Below are the code and all the weights of a small trained network. Each question names an input and a class and asks about switching units off, where a switched-off unit gives its printed mean instead of its output.

import numpy as np


def w(rows, s, z=0):
    codes = np.array(rows[::2]) - 128.0
    scale = np.full(codes.shape[1], s)
    scale[-1] = z or s
    return codes * scale


def f(y):
    return y / 2 * (1 + np.tanh(0.7978845608 * (y + 0.044715 * y**3)))


def log_softmax(a):
    a = a - a.max(-1, keepdims=True)
    return a - np.log(np.exp(a).sum(-1, keepdims=True))


def net(x, mask):
    res = np.array(x, float).reshape(1, 8) / 4 @ E
    y = f(res @ A[0][:, :-1].T + A[0][:, -1])
    res = res + np.where(mask, y, B[0][:, -1]) @ B[0][:, :-1]
    return log_softmax(res[-1] @ U[:, :-1].T + U[:, -1])


A, B = {}, {}
E = w([
[198,192,85,130,200,150,140,93,109,189],'x0',
[24,105,116,186,131,47,139,254,145,187],'x1',
[126,76,176,115,104,180,107,35,99,90],'x2',
[80,77,58,171,197,149,18,137,148,66],'x3',
[44,128,212,77,199,154,87,85,82,128],'x4',
[38,103,129,33,50,98,172,53,190,196],'x5',
[111,69,210,151,93,160,105,120,213,129],'x6',
[82,129,64,43,109,176,154,215,59,69],'x7',
],0.0093)
A[0] = w([
[185,189,123,185,200,156,100,95,74,25,209],'n0',
[138,186,63,52,170,74,202,139,76,176,216],'n1',
[121,87,129,146,53,136,208,185,125,157,165],'n2',
[98,223,61,102,139,177,219,136,63,110,198],'n3',
[143,113,163,212,197,61,65,147,136,174,168],'n4',
[91,141,220,105,103,130,170,70,136,162,138],'n5',
[119,91,156,115,99,138,126,61,250,172,186],'n6',
[132,142,254,118,145,182,187,97,123,130,217],'n7',
[140,155,128,172,86,110,233,220,176,163,172],'n8',
[100,53,125,128,111,113,79,109,206,93,160],'n9',
[100,96,122,100,127,135,93,138,148,90,235],'n10',
[19,111,101,155,122,133,91,180,61,89,137],'n11',
[114,70,101,130,149,120,148,85,229,147,229],'n12',
[120,74,104,95,189,150,117,129,83,28,251],'n13',
],0.01,0.0031)
B[0] = w([
[163,151,144,177,127,113,18,161,71,100,249],'n0',
[134,159,111,133,131,210,219,101,66,254,204],'n1',
[160,114,131,55,64,108,120,149,154,142,193],'n2',
[163,125,66,92,87,210,117,79,61,174,202],'n3',
[52,181,138,214,159,42,127,147,141,160,219],'n4',
[173,108,212,123,97,102,181,40,104,125,204],'n5',
[107,85,117,183,88,138,91,47,219,96,227],'n6',
[143,115,189,113,113,49,114,55,83,140,207],'n7',
[148,119,155,39,65,109,148,245,196,222,218],'n8',
[63,112,65,164,94,134,131,101,147,103,197],'n9',
[113,14,109,141,97,139,156,148,165,62,173],'n10',
[61,67,78,129,132,92,187,169,82,122,208],'n11',
[116,198,108,121,72,167,67,94,213,107,193],'n12',
[90,112,97,166,135,143,104,180,15,27,215],'n13',
],0.009,0.016)
U = w([
[173,152,141,139,148,131,68,150,77,83,254],'0',
[83,68,104,118,144,107,148,164,90,82,80],'1',
[148,83,250,118,114,96,142,53,111,123,88],'2',
[159,129,152,85,90,98,148,193,172,161,230],'3',
[113,113,106,135,93,141,105,75,202,98,29],'4',
[78,195,139,166,204,63,123,146,160,187,136],'5',
[137,169,85,111,148,173,143,103,82,190,100],'6',
],0.014,0.00064)

Each question gives the input, the list of numbers given to net, and the class t.
The units are the neurons (one row each of A and B). Each row of codes is followed by its name. A weight is (code - 128) times the scale printed after its matrix; where a second scale follows, it is the last column's (A, B and U).
mask holds one flag per neuron, in row order. A switched-off neuron (its flag False) gives its mean, the last column of its row in B, instead of its output. The means were averaged over made-up inputs and are rounded, as every weight is.
A unit's drop is (log p(t) with every unit on - log p(t) with that unit switched off) / (log p(t) with every unit on - log p(t) with every unit switched off).
The circuit of an input: a set's keep is (log p(t) with only the set's units on - log p(t) with every unit switched off) / (log p(t) with every unit on - log p(t) with every unit switched off). Starting from the 12 units with the biggest drops (on a tie, the unit counted first), units are removed one at a time, each time the one whose removal leaves the highest keep (on an exact tie, the one counted first), for as long as the keep stays at least 0.8.
units of the circuit, in order: the units of the circuit, biggest drop first
unit that matters most: the unit with the biggest drop
top k neurons: the k neurons with the biggest drops, biggest first
drop when u is switched off: that unit's drop, to one decimal
input [-6,-5,-2,-5,-7,-4,-7,0], class 6: units of the circuit, in order : [n1]
input [6,4,-1,2,5,-5,-3,7], class 6: top 2 neurons : [n1, n3]
input [-5,2,-1,-4,0,7,-6,5], class 6: top 2 neurons : [n1, n3]
input [-4,4,1,4,-6,6,5,7], class 4: top 4 neurons : [n9, n12, n13, n6]
input [7,-3,-4,-4,8,-5,-1,-6], class 5: top 2 neurons : [n4, n6]
input [4,-3,-7,-8,2,-2,-3,-8], class 6: top 2 neurons : [n1, n6]
input [0,-1,-2,2,8,-5,6,-3], class 5: top 2 neurons : [n4, n3]
input [-6,7,-7,2,2,5,0,-7], class 4: top 4 neurons : [n6, n12, n9, n1]
input [-6,3,8,2,2,-5,1,-8], class 4: top 3 neurons : [n9, n6, n1]
input [-7,0,1,-2,3,7,4,-6], class 4: top 3 neurons : [n6, n12, n9]
input [-5,4,0,-1,3,7,8,-6], class 4: top 2 neurons : [n6, n12]
input [-7,3,4,-8,-4,2,-4,-3], class 3: top 2 neurons : [n8, n2]
input [-3,-2,-2,-8,6,5,-8,0], class 6: top 2 neurons : [n1, n3]
input [-2,-4,6,6,-5,1,-3,3], class 1: unit that matters most : n10
input [-5,7,-4,7,3,5,6,0], class 4: top 2 neurons : [n12, n6]
input [1,5,8,0,-6,-1,2,0], class 3: top 2 neurons : [n6, n2]
input [-3,5,-4,-2,0,-2,8,-8], class 5: drop when n8 is switched off : 0.4
input [-2,-4,-1,1,8,4,-5,2], class 6: drop when n6 is switched off : 0.4
input [2,-6,3,6,8,0,-4,-8], class 0: drop when n0 is switched off : 0.8
input [7,-7,4,0,7,-6,3,-4], class 0: unit that matters most : n0
input [0,-4,8,4,-8,-2,3,3], class 0: drop when n0 is switched off : 0.1
